Here is a tiny trained network, its code and every weight. The questions are about switching its units off for an input and a target symbol, where a switched-off unit gives its printed mean instead of its output.

import numpy as np


def w(rows, s, z=0):
    codes = np.array(rows[::2]) - 128.0
    scale = np.full(codes.shape[1], s)
    scale[-1] = z or s
    return codes * scale


def f(y):
    return np.maximum(y, 0)


def softmax(a):
    e = np.exp(a - a.max(-1, keepdims=True))
    return e / e.sum(-1, keepdims=True)


def log_softmax(a):
    a = a - a.max(-1, keepdims=True)
    return a - np.log(np.exp(a).sum(-1, keepdims=True))


def net(x, mask):
    ids = ['ΛΣαγδεητψ'.index(c) for c in x.split()]
    T = len(ids)
    res = E[ids] + P[:T]
    r = res
    for j in range(3):
        rows = slice(2 * j, 2 * j + 2)
        q, k, v = (r @ M[0][rows].T for M in (Q, K, V))
        z = softmax(np.where(np.tri(T) > 0, q @ k.T / 2**0.5, -1e9)) @ v
        o = O[0][rows]
        res = res + np.where(mask[j], z, o[:, -1]) @ o[:, :-1]
    y = f(res @ A[0][:, :-1].T + A[0][:, -1])
    res = res + np.where(mask[3:15], y, B[0][:, -1]) @ B[0][:, :-1]
    return log_softmax(res[-1] @ U[:, :-1].T + U[:, -1])


Q, K, V, O, A, B = {}, {}, {}, {}, {}, {}
E = w([
[128,153,166],'Λ',
[131,99,123],'Σ',
[116,150,136],'α',
[141,232,60],'γ',
[126,159,167],'δ',
[99,100,191],'ε',
[143,110,173],'η',
[153,104,197],'τ',
[80,122,4],'ψ',
],0.021)
P = w([
[163,148,219],'0',
[100,180,147],'1',
[129,146,184],'2',
[159,86,134],'3',
[144,118,115],'4',
[131,109,65],'5',
[159,62,85],'6',
[153,55,88],'7',
[147,48,28],'8',
[192,1,115],'9',
],0.0051)
Q[0] = w([
[79,172,69],'H0',
[55,62,2],'H0',
[56,163,120],'H1',
[49,149,28],'H1',
[80,128,221],'H2',
[129,55,145],'H2',
],0.0064)
K[0] = w([
[105,122,203],'H0',
[104,160,198],'H0',
[28,254,160],'H1',
[82,125,184],'H1',
[201,127,169],'H2',
[47,71,226],'H2',
],0.0085)
V[0] = w([
[199,244,235],'H0',
[124,139,166],'H0',
[134,133,209],'H1',
[169,135,86],'H1',
[128,105,139],'H2',
[251,177,74],'H2',
],0.014)
O[0] = w([
[211,144,213,254],'H0',
[46,126,240,157],'H0',
[3,69,183,199],'H1',
[105,47,101,98],'H1',
[61,17,174,123],'H2',
[254,134,131,125],'H2',
],0.0063,0.0065)
A[0] = w([
[193,117,253,132],'N0',
[45,147,142,244],'N1',
[38,77,178,134],'N2',
[119,124,136,24],'N3',
[79,140,115,163],'N4',
[183,146,155,250],'N5',
[219,171,118,114],'N6',
[115,201,52,28],'N7',
[138,102,135,56],'N8',
[85,82,101,233],'N9',
[122,124,114,60],'N10',
[124,132,88,119],'N11',
],0.012,0.0025)
B[0] = w([
[127,164,103,249],'N0',
[155,167,70,177],'N1',
[91,207,131,212],'N2',
[156,97,118,131],'N3',
[162,155,162,142],'N4',
[106,78,157,179],'N5',
[75,90,145,176],'N6',
[131,98,134,155],'N7',
[93,75,89,133],'N8',
[174,155,139,155],'N9',
[78,59,176,129],'N10',
[161,139,254,137],'N11',
],0.0092,0.016)
U = w([
[247,167,155,192],'Λ',
[108,89,122,195],'Σ',
[200,139,138,98],'α',
[155,28,238,159],'γ',
[249,162,168,3],'δ',
[31,96,98,132],'ε',
[77,82,153,55],'η',
[77,89,166,72],'τ',
[254,155,29,168],'ψ',
],0.0089,0.0068)

Each question gives the input, a string of symbols that net reads in full, and the target symbol t.
The units are the heads (2 rows each of Q, K, V and O) and the neurons (one row each of A and B). Each row of codes is followed by its name. A weight is (code - 128) times the scale printed after its matrix; where a second scale follows, it is the last column's (O, A, B and U).
mask holds one flag per unit, heads first, then neurons. A switched-off unit (its flag False) gives its mean, the last column of its rows in O or B, instead of its output. The means were averaged over made-up inputs and are rounded, as every weight is.
A unit's drop is (log p(t) with every unit on - log p(t) with that unit switched off) / (log p(t) with every unit on - log p(t) with every unit switched off).
The circuit of an input: a set's keep is (log p(t) with only the set's units on - log p(t) with every unit switched off) / (log p(t) with every unit on - log p(t) with every unit switched off). Starting from the 12 units with the biggest drops (on a tie, the unit counted first), units are removed one at a time, each time the one whose removal leaves the highest keep (on an exact tie, the one counted first), for as long as the keep stays at least 0.8.
circuit, biggest first: the units of the circuit, biggest drop first
top k neurons: the k neurons with the biggest drops, biggest first
heads that matter: for each layer, one digit per head in row order, 1 if its drop is at least 0.15 and else 0, layers parted by /
drop when u is switched off: that unit's drop, to one decimal
input Λ τ ψ ψ η, target ψ: heads that matter => 100
input ψ Λ ψ Σ, target ψ: circuit, biggest first => H1
input γ γ δ, target γ: heads that matter => 101
input γ τ δ Λ, target γ: top 2 neurons => N5, N2
input γ γ η Λ η γ, target γ: top 2 neurons => N6, N5
input τ γ α, target γ: circuit, biggest first => N5, N2, H0
input ψ ψ δ δ, target ψ: top 2 neurons => N5, N6
input δ Σ ε, target ε: heads that matter => 001
input γ γ ψ Λ, target γ: heads that matter => 011
input Σ γ η η α Λ γ, target γ: heads that matter => 001
input ε γ γ α, target γ: top 4 neurons => N6, N5, N2, N1
input Λ τ ψ ψ Λ, target ψ: heads that matter => 100
input ψ ψ ψ η ψ γ η, target ψ: drop when N2 is switched off => 0.0
input ψ Λ τ ψ ε δ ψ γ τ Λ, target ψ: drop when H0 is switched off => 0.9
input τ ψ ψ α ψ δ τ, target ψ: drop when N6 is switched off => 0.2
input Σ ε Λ η ε, target ε: drop when H2 is switched off => 0.4
